Below is a small trained network, with its code and all its weights. Each question gives an input and a target symbol and asks what happens when units are switched off, that is, made to give their printed mean instead of their output.

import numpy as np


def w(rows, s, z=0):
    codes = np.array(rows[::2]) - 128.0
    scale = np.full(codes.shape[1], s)
    scale[-1] = z or s
    return codes * scale


def norm(h):
    return h / np.sqrt((h * h).mean(-1, keepdims=True) + 1e-5)


def f(y):
    return np.maximum(y, 0)


def softmax(a):
    e = np.exp(a - a.max(-1, keepdims=True))
    return e / e.sum(-1, keepdims=True)


def log_softmax(a):
    a = a - a.max(-1, keepdims=True)
    return a - np.log(np.exp(a).sum(-1, keepdims=True))


def net(x, mask):
    ids = ['ΞΣΨαβγζηλμπτ'.index(c) for c in x.split()]
    T = len(ids)
    res = E[ids] + P[:T]
    u = 0
    for l in range(3):
        r = norm(res)
        for j in range(2):
            rows = slice(2 * j, 2 * j + 2)
            q, k, v = (r @ M[l][rows].T for M in (Q, K, V))
            z = softmax(np.where(np.tri(T) > 0, q @ k.T / 2**0.5, -1e9)) @ v
            o = O[l][rows]
            res = res + np.where(mask[u + j], z, o[:, -1]) @ o[:, :-1]
        u += 2
        y = f(norm(res) @ A[l][:, :-1].T + A[l][:, -1])
        res = res + np.where(mask[u : u + 4], y, B[l][:, -1]) @ B[l][:, :-1]
        u += 4
    return log_softmax(norm(res)[-1] @ U[:, :-1].T + U[:, -1])


Q, K, V, O, A, B = {}, {}, {}, {}, {}, {}
E = w([
[160,139,65,128,173,42],'Ξ',
[149,48,71,119,59,250],'Σ',
[131,167,111,139,102,166],'Ψ',
[85,190,143,148,135,175],'α',
[69,141,106,101,161,64],'β',
[201,158,134,177,114,139],'γ',
[49,125,139,80,117,148],'ζ',
[214,16,129,198,207,247],'η',
[137,190,124,166,254,132],'λ',
[141,86,120,130,206,184],'μ',
[146,192,143,166,213,154],'π',
[147,97,151,156,109,117],'τ',
],0.0073)
P = w([
[78,107,106,252,174,132],'0',
[132,123,168,171,145,123],'1',
[132,135,170,167,133,140],'2',
[129,130,169,159,128,144],'3',
[127,138,164,151,128,155],'4',
[130,140,156,151,126,156],'5',
[121,138,159,138,120,154],'6',
[122,145,159,138,113,154],'7',
[109,145,160,133,111,154],'8',
[108,142,166,129,105,147],'9',
],0.0031)
Q[0] = w([
[110,75,195,122,49,98],'0.h0',
[143,237,176,123,62,46],'0.h0',
[96,72,136,3,63,79],'0.h1',
[174,65,46,101,179,133],'0.h1',
],0.0048)
K[0] = w([
[106,40,218,154,35,77],'0.h0',
[122,253,132,50,60,39],'0.h0',
[27,155,30,52,98,69],'0.h1',
[177,167,109,135,64,210],'0.h1',
],0.0043)
V[0] = w([
[169,150,255,125,16,74],'0.h0',
[122,108,113,121,68,142],'0.h0',
[191,135,77,55,209,143],'0.h1',
[146,137,124,54,145,90],'0.h1',
],0.0027)
O[0] = w([
[86,73,191,127,255,130,68],'0.h0',
[106,111,38,150,155,120,99],'0.h0',
[103,118,191,121,134,81,65],'0.h1',
[88,22,51,203,200,169,2],'0.h1',
],0.0038,0.0018)
A[0] = w([
[63,160,203,142,27,217,221],'0.n0',
[98,189,105,138,49,230,254],'0.n1',
[133,170,73,149,175,112,62],'0.n2',
[106,106,147,3,112,83,164],'0.n3',
],0.0031,0.00085)
B[0] = w([
[203,81,55,123,236,22,250],'0.n0',
[160,131,116,104,91,26,252],'0.n1',
[90,41,143,36,2,127,150],'0.n2',
[166,166,140,188,223,94,142],'0.n3',
],0.0038)
Q[1] = w([
[157,104,99,111,209,132],'1.h0',
[61,179,71,2,105,203],'1.h0',
[237,97,115,196,159,99],'1.h1',
[28,109,185,98,203,96],'1.h1',
],0.0049)
K[1] = w([
[171,129,159,99,89,62],'1.h0',
[172,76,188,223,134,153],'1.h0',
[253,101,199,177,144,98],'1.h1',
[28,142,156,152,169,132],'1.h1',
],0.0058)
V[1] = w([
[156,174,78,91,239,131],'1.h0',
[128,94,101,201,123,75],'1.h0',
[30,201,159,21,41,148],'1.h1',
[27,173,1,115,217,181],'1.h1',
],0.0023)
O[1] = w([
[116,48,114,64,130,142,176],'1.h0',
[43,154,142,59,66,107,181],'1.h0',
[254,203,73,169,168,62,2],'1.h1',
[221,160,161,183,90,192,54],'1.h1',
],0.0035,0.0031)
A[1] = w([
[75,217,52,109,64,4,190],'1.n0',
[190,138,175,153,42,146,3],'1.n1',
[39,96,176,30,143,77,201],'1.n2',
[98,220,209,116,208,94,56],'1.n3',
],0.0036,0.00065)
B[1] = w([
[125,110,172,114,183,201,253],'1.n0',
[99,98,37,4,225,110,142],'1.n1',
[250,180,131,188,63,189,209],'1.n2',
[202,33,35,46,52,59,167],'1.n3',
],0.003,0.0054)
Q[2] = w([
[236,131,137,51,94,56],'2.h0',
[76,51,168,179,129,149],'2.h0',
[80,163,146,220,100,122],'2.h1',
[160,202,76,13,182,2],'2.h1',
],0.0073)
K[2] = w([
[8,139,88,220,136,144],'2.h0',
[147,83,199,96,83,160],'2.h0',
[171,85,169,97,117,32],'2.h1',
[58,164,81,254,135,90],'2.h1',
],0.0064)
V[2] = w([
[205,112,74,81,115,139],'2.h0',
[201,157,206,115,2,145],'2.h0',
[128,204,88,98,165,194],'2.h1',
[111,91,87,43,71,161],'2.h1',
],0.006)
O[2] = w([
[106,77,143,196,84,119,251],'2.h0',
[164,139,169,59,82,122,125],'2.h0',
[15,104,186,61,120,110,143],'2.h1',
[120,83,199,90,216,1,169],'2.h1',
],0.0051,0.002)
A[2] = w([
[17,105,161,104,87,253,1],'2.n0',
[52,92,175,90,123,117,180],'2.n1',
[141,165,160,137,7,206,95],'2.n2',
[191,111,92,113,100,193,232],'2.n3',
],0.0051,0.0015)
B[2] = w([
[197,112,181,87,221,162,168],'2.n0',
[133,254,142,122,67,139,254],'2.n1',
[177,112,210,219,115,35,178],'2.n2',
[31,52,142,106,85,132,213],'2.n3',
],0.0054,0.0038)
U = w([
[168,123,152,124,171,55,26],'Ξ',
[55,22,71,46,70,111,98],'Σ',
[52,244,139,67,19,108,174],'Ψ',
[190,154,127,59,219,46,32],'α',
[2,131,144,153,177,81,144],'β',
[255,152,50,48,93,169,131],'γ',
[179,123,65,220,207,87,250],'ζ',
[89,55,170,182,161,249,149],'η',
[137,191,73,199,49,218,173],'λ',
[169,203,237,93,232,225,95],'μ',
[58,170,59,68,184,203,241],'π',
[189,93,197,246,30,96,47],'τ',
],0.0066,0.0022)

Each question gives the input, a string of symbols that net reads in full, and the target symbol t.
The units are the heads (2 rows each of Q, K, V and O) and the neurons (one row each of A and B). Each row of codes is followed by its name. A weight is (code - 128) times the scale printed after its matrix; where a second scale follows, it is the last column's (O, A, B and U).
mask holds one flag per unit, layer by layer, with each layer's heads first. A switched-off unit (its flag False) gives its mean, the last column of its rows in O or B, instead of its output. The means were averaged over made-up inputs and are rounded, as every weight is.
A unit's drop is (log p(t) with every unit on - log p(t) with that unit switched off) / (log p(t) with every unit on - log p(t) with every unit switched off).
The circuit of an input: a set's keep is (log p(t) with only the set's units on - log p(t) with every unit switched off) / (log p(t) with every unit on - log p(t) with every unit switched off). Starting from the 12 units with the biggest drops (on a tie, the unit counted first), units are removed one at a time, each time the one whose removal leaves the highest keep (on an exact tie, the one counted first), for as long as the keep stays at least 0.8.
units of the circuit, in order: the units of the circuit, biggest drop first
unit that matters most: the unit with the biggest drop
top k neurons: the k neurons with the biggest drops, biggest first
top k neurons in layer l: the k neurons of layer l with the biggest drops, biggest first
heads that matter: for each layer, one digit per head in row order, 1 if its drop is at least 0.15 and else 0, layers parted by /
input γ ζ λ μ π, target λ: units of the circuit, in order => 2.h1; 1.n3
input τ γ ζ μ Ψ α Ψ π, target γ: top 2 neurons => 1.n3; 1.n0
input Ξ Ψ Ψ Ψ Ψ Ξ Ψ Ψ γ, target ζ: unit that matters most => 2.h0
input π Ψ μ μ Ξ Ψ β α ζ, target τ: heads that matter => 10 / 01 / 01
input ζ Ξ Ψ λ Ξ ζ Ξ, target β: top 3 neurons => 1.n3; 1.n0; 0.n0
input π μ Ψ π, target τ: heads that matter => 10 / 01 / 01
input Ψ τ β, target Ψ: units of the circuit, in order => 2.n1; 0.n0
input γ γ β, target λ: units of the circuit, in order => 2.h1; 1.n2
input β β λ Ψ α Ψ Ψ Ψ λ β, target π: top 3 neurons in layer 1 => 1.n3; 1.n0; 1.n2
input τ Ξ τ Ξ Ξ ζ τ β, target γ: top 2 neurons => 1.n3; 1.n2
input Ψ γ β η ζ Ξ, target Ψ: units of the circuit, in order => 2.h1; 0.n0; 1.n3
input α τ μ τ τ α, target μ: units of the circuit, in order => 2.h1; 2.n0; 0.n0
input α Σ Ξ τ β, target μ: units of the circuit, in order => 2.h1; 2.n0; 1.h1; 0.n1
input τ Σ τ τ Ψ τ, target Ψ: top 4 neurons => 1.n0; 0.n1; 1.n3; 2.n1
input λ α τ Ψ α Σ α Ψ Ξ α, target η: unit that matters most => 2.h1
input μ Ψ μ λ Ψ β, target α: top 4 neurons => 1.n3; 1.n2; 0.n0; 1.n0
input λ Ξ τ Ξ γ, target η: heads that matter => 11 / 01 / 11
input α Ψ Ψ α, target μ: top 2 neurons => 1.n0; 2.n0
input γ λ Ξ Ψ Ξ Ψ, target λ: top 2 neurons => 1.n2; 1.n3
input τ λ Ψ Ψ Ψ, target γ: top 2 neurons in layer 0 => 0.n1; 0.n0
input μ Ξ Ψ, target α: unit that matters most => 0.h0
input γ β τ Ψ α, target λ: units of the circuit, in order => 2.h1; 1.h1; 1.n3
input γ α γ Ψ τ α μ Ψ Ψ, target λ: units of the circuit, in order => 2.h1; 0.n0; 1.n3
input β η γ, target π: heads that matter => 00 / 01 / 11
input α π τ Ψ, target μ: top 3 neurons in layer 1 => 1.n0; 1.n2; 1.n3
input η Σ Ξ γ Ψ Ψ ζ Ξ τ Ξ, target Σ: heads that matter => 00 / 00 / 01
input Ψ τ λ, target Ψ: unit that matters most => 1.n3
input α α Σ Σ Ξ τ γ, target μ: top 4 neurons => 1.n1; 2.n0; 1.n2; 1.n0
